Here is a tiny trained network, its code and every weight. The questions are about switching its units off for an input and a target symbol, where a switched-off unit gives its printed mean instead of its output.

import numpy as np


def w(rows, s, z=0):
    codes = np.array(rows[::2]) - 128.0
    scale = np.full(codes.shape[1], s)
    scale[-1] = z or s
    return codes * scale


def norm(h):
    return h / np.sqrt((h * h).mean(-1, keepdims=True) + 1e-5)


def softmax(a):
    e = np.exp(a - a.max(-1, keepdims=True))
    return e / e.sum(-1, keepdims=True)


def log_softmax(a):
    a = a - a.max(-1, keepdims=True)
    return a - np.log(np.exp(a).sum(-1, keepdims=True))


def net(x, mask):
    ids = ['ΔΘΛΞΠΦΨβγεζτω'.index(c) for c in x.split()]
    T = len(ids)
    res = E[ids] + P[:T]
    u = 0
    for l in range(3):
        r = norm(res)
        for j in range(3):
            rows = slice(2 * j, 2 * j + 2)
            q, k, v = (r @ M[l][rows].T for M in (Q, K, V))
            z = softmax(np.where(np.tri(T) > 0, q @ k.T / 2**0.5, -1e9)) @ v
            o = O[l][rows]
            res = res + np.where(mask[u + j], z, o[:, -1]) @ o[:, :-1]
        u += 3
    return log_softmax(norm(res)[-1] @ U[:, :-1].T + U[:, -1])


Q, K, V, O = {}, {}, {}, {}
E = w([
[216,48,126,143,182,75,172,65,63,155,194,188],'Δ',
[152,153,113,74,32,172,118,96,66,105,218,133],'Θ',
[133,65,142,141,66,149,166,143,133,205,72,156],'Λ',
[65,100,127,193,87,99,126,81,67,166,152,77],'Ξ',
[118,39,139,184,148,207,94,153,79,183,135,193],'Π',
[101,102,119,144,155,131,85,3,107,54,128,120],'Φ',
[79,86,188,117,114,199,121,118,196,115,98,77],'Ψ',
[134,65,83,91,179,114,88,145,72,178,112,184],'β',
[167,109,168,161,136,168,153,60,35,158,112,89],'γ',
[118,66,151,40,184,134,138,76,178,184,149,103],'ε',
[180,95,92,180,110,103,108,65,103,150,90,209],'ζ',
[55,36,104,119,152,127,178,44,135,108,127,131],'τ',
[92,48,89,149,110,69,86,125,166,158,156,198],'ω',
],0.012)
P = w([
[199,66,2,101,84,143,106,128,127,77,121,57],'0',
[176,123,66,128,113,150,122,115,134,106,109,78],'1',
[143,121,85,116,104,140,118,89,126,128,120,124],'2',
[114,144,109,118,109,145,120,84,119,132,118,129],'3',
[99,158,126,115,116,135,123,79,118,135,126,145],'4',
[83,173,150,120,117,125,128,90,119,135,129,152],'5',
[72,194,167,121,127,114,130,98,117,140,130,164],'6',
[59,212,196,124,138,97,135,105,114,138,129,182],'7',
[38,223,215,109,138,94,144,91,116,143,131,223],'8',
],0.0088)
Q[0] = w([
[76,153,92,133,144,110,156,166,112,60,128,111],'0.h1',
[207,148,96,135,160,92,127,207,210,49,144,65],'0.h1',
[192,109,188,153,109,208,154,119,101,158,131,152],'0.h2',
[71,97,146,2,175,173,203,28,85,157,113,173],'0.h2',
[174,118,192,166,87,67,175,154,165,209,49,88],'0.h3',
[100,148,129,127,136,122,130,98,44,152,141,171],'0.h3',
],0.0071)
K[0] = w([
[249,105,158,83,110,137,92,174,131,194,77,178],'0.h1',
[176,30,13,121,88,143,76,145,83,141,97,24],'0.h1',
[3,215,37,125,202,105,104,101,128,146,102,124],'0.h2',
[63,237,237,169,111,86,79,160,134,178,123,208],'0.h2',
[233,80,128,173,25,128,176,97,110,232,15,86],'0.h3',
[90,207,237,69,140,109,128,120,108,151,70,166],'0.h3',
],0.0051)
V[0] = w([
[190,128,189,89,86,136,3,156,191,190,125,52],'0.h1',
[156,149,87,162,159,21,75,125,134,163,158,138],'0.h1',
[166,114,163,85,133,190,182,119,134,83,105,121],'0.h2',
[158,179,100,96,162,86,114,138,88,156,97,106],'0.h2',
[165,66,109,173,61,145,119,87,94,174,136,98],'0.h3',
[123,166,134,173,95,117,148,116,97,169,105,160],'0.h3',
],0.0059)
O[0] = w([
[126,3,217,173,77,116,77,24,138,171,145,138,60],'0.h1',
[148,161,106,212,110,175,124,70,194,189,159,117,77],'0.h1',
[149,70,184,62,171,119,167,171,69,52,75,137,141],'0.h2',
[129,173,105,92,174,160,107,70,170,164,55,65,88],'0.h2',
[58,101,46,119,144,183,170,146,119,127,140,164,253],'0.h3',
[140,134,168,98,186,161,158,113,108,102,78,182,136],'0.h3',
],0.0056,0.0065)
Q[1] = w([
[254,147,134,125,152,73,12,201,119,125,66,65],'1.h1',
[101,153,100,75,149,125,138,191,96,124,133,127],'1.h1',
[201,153,150,186,96,122,108,163,162,87,139,22],'1.h2',
[204,166,138,152,139,144,73,148,154,113,108,77],'1.h2',
[36,115,98,159,95,167,238,123,42,108,119,207],'1.h3',
[152,120,142,169,116,167,127,239,157,170,126,13],'1.h3',
],0.0061)
K[1] = w([
[166,43,43,103,84,166,254,111,186,92,122,69],'1.h1',
[153,177,168,121,162,117,148,101,118,76,144,126],'1.h1',
[179,43,58,119,102,156,94,156,158,142,132,77],'1.h2',
[127,71,70,120,139,181,125,163,144,89,98,70],'1.h2',
[111,175,189,94,165,106,86,131,142,135,163,180],'1.h3',
[195,65,39,114,108,110,90,78,134,106,110,91],'1.h3',
],0.0067)
V[1] = w([
[146,160,132,110,209,144,93,80,66,167,56,83],'1.h1',
[63,166,93,138,109,58,161,29,165,68,115,76],'1.h1',
[104,143,122,158,73,34,118,144,83,98,210,81],'1.h2',
[237,100,86,77,154,59,108,30,158,51,161,253],'1.h2',
[174,213,141,74,110,250,22,134,45,160,150,107],'1.h3',
[135,148,123,15,151,63,125,43,149,149,130,141],'1.h3',
],0.0048)
O[1] = w([
[190,128,92,80,147,59,36,79,116,99,92,91,48],'1.h1',
[181,84,120,113,139,208,138,104,158,70,116,217,117],'1.h1',
[137,127,177,71,255,185,132,86,158,128,105,209,162],'1.h2',
[85,179,216,193,135,237,99,207,106,150,62,17,255],'1.h2',
[103,86,97,152,170,58,78,113,70,174,81,165,212],'1.h3',
[163,106,124,39,93,217,112,92,160,249,59,135,169],'1.h3',
],0.0066,0.004)
Q[2] = w([
[126,83,123,164,194,112,154,120,165,129,80,128],'2.h1',
[195,145,122,142,76,96,124,113,154,69,174,60],'2.h1',
[158,111,136,121,117,44,153,129,210,105,138,91],'2.h2',
[254,153,135,158,58,106,121,150,123,134,145,95],'2.h2',
[66,115,133,134,187,153,166,133,120,178,114,131],'2.h3',
[52,117,100,88,88,164,96,132,92,140,73,187],'2.h3',
],0.0096)
K[2] = w([
[146,208,92,84,60,161,111,141,98,96,192,105],'2.h1',
[174,47,62,155,101,134,141,158,148,118,133,69],'2.h1',
[182,84,71,174,120,137,72,150,114,93,155,85],'2.h2',
[84,58,95,166,135,173,91,103,133,98,145,95],'2.h2',
[144,253,131,101,108,120,132,123,98,118,92,199],'2.h3',
[170,173,172,154,186,95,140,101,50,195,99,206],'2.h3',
],0.0076)
V[2] = w([
[215,195,127,55,22,138,111,160,94,133,235,125],'2.h1',
[96,196,126,116,77,147,17,112,138,20,195,94],'2.h1',
[130,177,149,106,215,124,73,72,100,84,248,58],'2.h2',
[2,98,102,78,175,121,150,82,208,143,142,22],'2.h2',
[55,52,70,81,151,168,30,250,188,162,167,111],'2.h3',
[87,188,153,173,46,136,89,133,111,85,7,191],'2.h3',
],0.0061)
O[2] = w([
[90,170,120,104,7,186,144,105,1,167,119,137,162],'2.h1',
[91,135,136,109,124,170,34,130,96,86,146,186,78],'2.h1',
[66,77,106,131,164,173,109,161,113,184,134,110,3],'2.h2',
[168,116,119,51,139,131,108,194,140,160,191,154,141],'2.h2',
[111,224,181,116,113,75,77,110,139,135,119,165,229],'2.h3',
[149,113,80,101,47,132,52,154,142,92,187,91,190],'2.h3',
],0.0094,0.0034)
U = w([
[127,177,152,176,170,194,161,148,149,155,82,67,231],'Δ',
[83,142,125,97,75,174,103,103,64,132,120,148,146],'Θ',
[171,152,154,133,66,68,182,98,136,76,136,109,179],'Λ',
[137,88,68,139,157,120,135,40,158,139,166,207,5],'Ξ',
[63,122,134,174,149,49,109,173,107,121,191,103,165],'Π',
[180,118,145,137,181,183,52,120,160,59,95,160,201],'Φ',
[125,47,254,114,130,125,112,161,130,62,137,118,189],'Ψ',
[124,187,98,98,151,77,67,88,160,165,73,106,130],'β',
[148,28,64,108,143,95,133,125,98,119,109,86,136],'γ',
[183,69,169,68,106,151,114,142,168,202,159,132,170],'ε',
[152,142,53,167,82,164,82,159,176,108,152,34,137],'ζ',
[152,181,81,47,171,154,152,245,139,74,133,162,41],'τ',
[103,179,128,186,97,185,124,111,223,154,205,162,8],'ω',
],0.0078,0.0026)

Each question gives the input, a string of symbols that net reads in full, and the target symbol t.
The units are the heads (2 rows each of Q, K, V and O). Each row of codes is followed by its name. A weight is (code - 128) times the scale printed after its matrix; where a second scale follows, it is the last column's (O and U).
mask holds one flag per head, layer by layer. A switched-off head (its flag False) gives its mean, the last column of its rows in O, instead of its output. The means were averaged over made-up inputs and are rounded, as every weight is.
A unit's drop is (log p(t) with every unit on - log p(t) with that unit switched off) / (log p(t) with every unit on - log p(t) with every unit switched off).
The circuit of an input: a set's keep is (log p(t) with only the set's units on - log p(t) with every unit switched off) / (log p(t) with every unit on - log p(t) with every unit switched off). Starting from all 9 units, units are removed one at a time, each time the one whose removal leaves the highest keep (on an exact tie, the one counted first), for as long as the keep stays at least 0.8.
units of the circuit, in order: the units of the circuit, biggest drop first
most important unit: the unit with the biggest drop
which heads matter: for each layer, one digit per head in row order, 1 if its drop is at least 0.15 and else 0, layers parted by /
input τ τ ε ζ, target ζ: which heads matter	000 / 010 / 001
input Θ Ξ ζ Θ Δ Θ Δ, target Θ: most important unit	2.h1
input Λ Δ Θ Θ τ τ Φ β Θ, target β: units of the circuit, in order	2.h1; 1.h3; 0.h2
input Φ Ψ Φ Θ τ τ, target τ: which heads matter	100 / 000 / 000
input τ β Λ ω Δ, target ω: units of the circuit, in order	0.h2; 0.h1
input τ Θ τ τ β τ τ Π, target τ: which heads matter	100 / 000 / 010
input Θ Δ Π Θ, target Π: which heads matter	000 / 111 / 100
input Λ Λ β ε Θ Θ τ Ξ Λ, target Ξ: which heads matter	000 / 010 / 000
input τ Θ Ψ, target Θ: which heads matter	000 / 010 / 100
input Δ Θ Θ Λ Δ, target Λ: which heads matter	000 / 000 / 010
input Θ τ Φ τ Θ, target τ: units of the circuit, in order	0.h1; 2.h1
input τ ε Θ τ Θ Λ Π Π, target Π: units of the circuit, in order	1.h1; 1.h3
input Π Ψ Δ, target Ψ: units of the circuit, in order	0.h1; 1.h2
input ω ω Π Θ τ Θ ε Θ, target ε: which heads matter	000 / 001 / 100
input Λ Φ Θ Θ γ Π τ Δ Θ, target Δ: units of the circuit, in order	2.h2; 2.h1; 1.h2
input β Θ τ Θ Λ τ Δ, target τ: which heads matter	100 / 001 / 000
input τ ε Φ Θ Θ Ψ Ψ τ Π, target Π: most important unit	1.h1
input τ Ξ Θ τ τ Φ, target τ: which heads matter	100 / 000 / 010
input β τ Π Θ Ξ Θ ζ Θ, target ζ: units of the circuit, in order	2.h3; 2.h1
input Π τ Λ Θ Ξ Ξ, target Ξ: most important unit	1.h2
input τ τ ζ ω Θ Λ Θ, target Λ: units of the circuit, in order	2.h1; 2.h2
input τ β Π τ Θ Θ ω Φ Ψ, target Φ: which heads matter	001 / 100 / 100
input Θ Θ Θ ε Δ, target ε: which heads matter	000 / 001 / 010
input Θ Θ Δ Δ, target Δ: which heads matter	000 / 010 / 000
input Θ Ψ ε Θ τ Δ Λ γ, target γ: units of the circuit, in order	2.h3; 1.h2
input Π ε β, target ε: units of the circuit, in order	2.h2; 0.h1
input Θ Δ γ Λ Θ, target Λ: which heads matter	001 / 000 / 110
input γ Θ τ Ψ Π Ψ γ, target Ψ: most important unit	0.h1
